Look-ups in named tables: a row name and a column name give one cell, copied from the table.

lefo:
	peveg	demeb	didoz	lidota	pon	lunepa	tatori	rarafem
mazaro	94	71	101	37	124	88	96	81
futezuv	147	177	228	30	50	204	156	143
gekez	138	166	138	90	153	80	109	131
paketem	176	127	90	170	80	68	110	104
raz	216	73	115	124	125	155	142	55
fisof	182	61	150	122	132	119	100	144
tasot	106	59	147	106	85	179	81	154
zam	238	149	100	167	166	110	127	82
zot	201	189	95	145	95	219	137	152
monofof	149	153	93	123	111	138	120	141
let	183	126	58	151	134	71	56	126
fini	101	115	167	132	81	143	82	11
fiz	119	155	68	120	68	72	147	68

What is the lunepa of futezuv in lefo?
204
What is the didoz of paketem in lefo?
90
What is the peveg of fini in lefo?
101
What is the rarafem of fisof in lefo?
144
What is the lidota of raz in lefo?
124
What is the pon of fiz in lefo?
68
What is the rarafem of tasot in lefo?
154
What is the demeb of tasot in lefo?
59
What is the demeb of raz in lefo?
73
Which row has the largest tatori? futezuv

Table bur
,bovisul,pidom,tib,fize,vas,rinos
salu,199,135,142,173,200,121
nol,128,155,156,103,139,121
rekik,128,154,156,104,139,121
bot,131,172,159,53,118,69
sezol,196,137,145,171,200,117
voromeb,128,158,159,100,138,120
goga,197,136,144,172,199,118
roso,198,136,143,172,200,119
bopomu,131,170,156,49,115,66
sili,131,167,154,46,113,61
furugi,128,152,155,106,141,120
gef,131,171,157,50,116,67

What is the rinos of sili in bur? 61
What is the rinos of bopomu in bur? 66
What is the vas of gef in bur? 116
What is the vas of rekik in bur? 139
What is the tib of voromeb in bur? 159
What is the fize of bopomu in bur? 49
What is the bovisul of nol in bur? 128
What is the fize of rekik in bur? 104
What is the tib of rekik in bur? 156
What is the tib of roso in bur? 143
What is the fize of sezol in bur? 171
What is the bovisul of salu in bur? 199
What is the pidom of rekik in bur? 154
What is the vas of sezol in bur? 200
What is the tib of bot in bur? 159
What is the pidom of goga in bur? 136
What is the pidom of furugi in bur? 152
What is the tib of bopomu in bur? 156
What is the tib of furugi in bur? 155

zimimur =
         rak  tik  nutuse  lavu  vemodi  sadavo  simuluv  dufez  vipez
libit     53   91     152   173     172     186      154    175    152
lunef    181  205     178    87     101     165      194    151    143
mamado   147  154     114   191     155     194      105    127    163
kasasaf  140  178     184   167     211     212      202     80    183
nup      134  200      82   119      92     177      135    153    137
gib      201  169     169   127     129     139      117    134    178
kezif    162  185     169   167     102     196      110    129    107
kasok    116  138     141   117     129     212      164    139    118
sis      160  148     110   150     111     231      195    183    137
bezud    149  158      99   175      80     118      128    151    191
fuposo    80  164     181   135     172     236      161    108     82
tomedo   171  145     133   143     140     169       93    127    133
sak      158  150     145   164     104     123      204    133    102
gof      212  208     161   208     177     110      165    147    209

What is the nutuse of mamado in zimimur?
114
What is the dufez of nup in zimimur?
153
What is the nutuse of tomedo in zimimur?
133
What is the dufez of kasasaf in zimimur?
80
What is the vipez of kasok in zimimur?
118
What is the vemodi of gib in zimimur?
129
What is the simuluv of nup in zimimur?
135
What is the tik of sis in zimimur?
148

Table numuri
fields: zak, ginumut, keretid, bip
nelafat: [153, 141, 181, 87]
tor: [151, 39, 48, 127]
durip: [157, 77, 114, 146]
zuf: [62, 66, 96, 162]
bimagi: [163, 46, 87, 137]
soga: [25, 208, 177, 102]
korusi: [29, 120, 47, 149]
namedem: [110, 117, 91, 142]
poturi: [47, 182, 76, 160]
pimuvu: [111, 100, 91, 176]
nogo: [136, 138, 25, 97]

What is the ginumut of namedem in numuri?
117
What is the keretid of namedem in numuri?
91
What is the keretid of poturi in numuri?
76
What is the ginumut of tor in numuri?
39
What is the zak of pimuvu in numuri?
111
What is the keretid of korusi in numuri?
47
What is the zak of durip in numuri?
157
What is the bip of tor in numuri?
127
What is the zak of tor in numuri?
151
What is the ginumut of durip in numuri?
77
What is the ginumut of korusi in numuri?
120
What is the keretid of nogo in numuri?
25
What is the keretid of durip in numuri?
114
What is the bip of nogo in numuri?
97
What is the ginumut of soga in numuri?
208
What is the bip of nelafat in numuri?
87
What is the bip of zuf in numuri?
162
What is the zak of poturi in numuri?
47
What is the keretid of nelafat in numuri?
181
Which row has the largest ginumut? soga

bof
cols = zil, tov, sufemos, niku, soli, sav, vorozub
disotod: [0.478, 0.790, 0.633, 0.477, 0.559, 0.253, 0.317]
vavo: [0.464, 0.798, 0.609, 0.461, 0.566, 0.240, 0.326]
bib: [0.461, 0.823, 0.592, 0.449, 0.537, 0.244, 0.317]
gez: [0.465, 0.806, 0.607, 0.465, 0.566, 0.245, 0.328]
sabi: [0.407, 0.731, 0.339, 0.345, 0.432, 0.326, 0.399]
fet: [0.372, 0.055, 0.224, 0.373, 0.293, 0.592, 0.523]
kino: [0.502, 0.706, 0.672, 0.505, 0.571, 0.281, 0.330]
ruz: [0.473, 0.751, 0.627, 0.483, 0.575, 0.258, 0.330]

disotod, zil => 0.478
bib, vorozub => 0.317
ruz, soli => 0.575
ruz, niku => 0.483
vavo, zil => 0.464
fet, niku => 0.373
Row with the largest sufemos: kino

bunezoz:
,lofozig,pidepe,sifili,ref,sul
muge,0.319,0.776,0.850,0.377,0.579
menom,0.678,0.242,0.653,0.624,0.343
ladivi,0.729,0.392,0.476,0.493,0.212
sudeti,0.450,0.430,0.406,0.509,0.199
biref,0.123,0.760,0.928,0.424,0.606
silim,0.892,0.328,0.277,0.882,0.646

sul of biref: 0.606
lofozig of menom: 0.678
sifili of sudeti: 0.406
sul of ladivi: 0.212
sifili of silim: 0.277
ref of sudeti: 0.509
sifili of ladivi: 0.476
lofozig of silim: 0.892
lofozig of muge: 0.319
sul of muge: 0.579
pidepe of sudeti: 0.430
Row with the largest sifili: biref

bodeka.tsv
	netubak	lek	zor	bovi	zuvubi	velife	pidinef	vunefo	kuzuda	gok
fipezo	49.52	19.74	1.88	28.01	-8.02	-28.09	17.67	5.60	45.72	15.79
riv	-6.49	-41.57	-2.76	13.61	-36.33	-18.00	41.43	-36.33	84.46	-9.93
kuzib	36.35	17.91	3.69	27.22	1.60	-20.36	15.30	7.61	41.10	10.65
runo	45.82	27.91	6.20	30.23	-8.65	-37.35	16.17	4.32	36.62	22.32
bafodud	-0.88	-31.86	-10.94	24.94	-31.31	-5.91	47.22	-38.82	82.49	-10.27
sav	-88.87	18.45	-34.79	2.12	79.40	23.38	-32.64	30.59	-17.06	18.81
kuz	-7.69	-39.22	-7.74	14.92	-43.41	-15.59	42.22	-34.45	84.40	-8.22
mirako	-81.52	12.65	-35.81	-7.95	69.11	17.19	-27.48	20.80	-9.25	20.06
mudu	-75.59	12.57	-43.59	-13.45	72.97	18.81	-32.27	20.69	-10.96	10.93

runo, kuzuda -> 36.62
mudu, netubak -> -75.59
mirako, zuvubi -> 69.11
fipezo, zor -> 1.88
runo, zor -> 6.20
sav, bovi -> 2.12
fipezo, netubak -> 49.52
runo, zuvubi -> -8.65
Which row has the largest netubak? fipezo

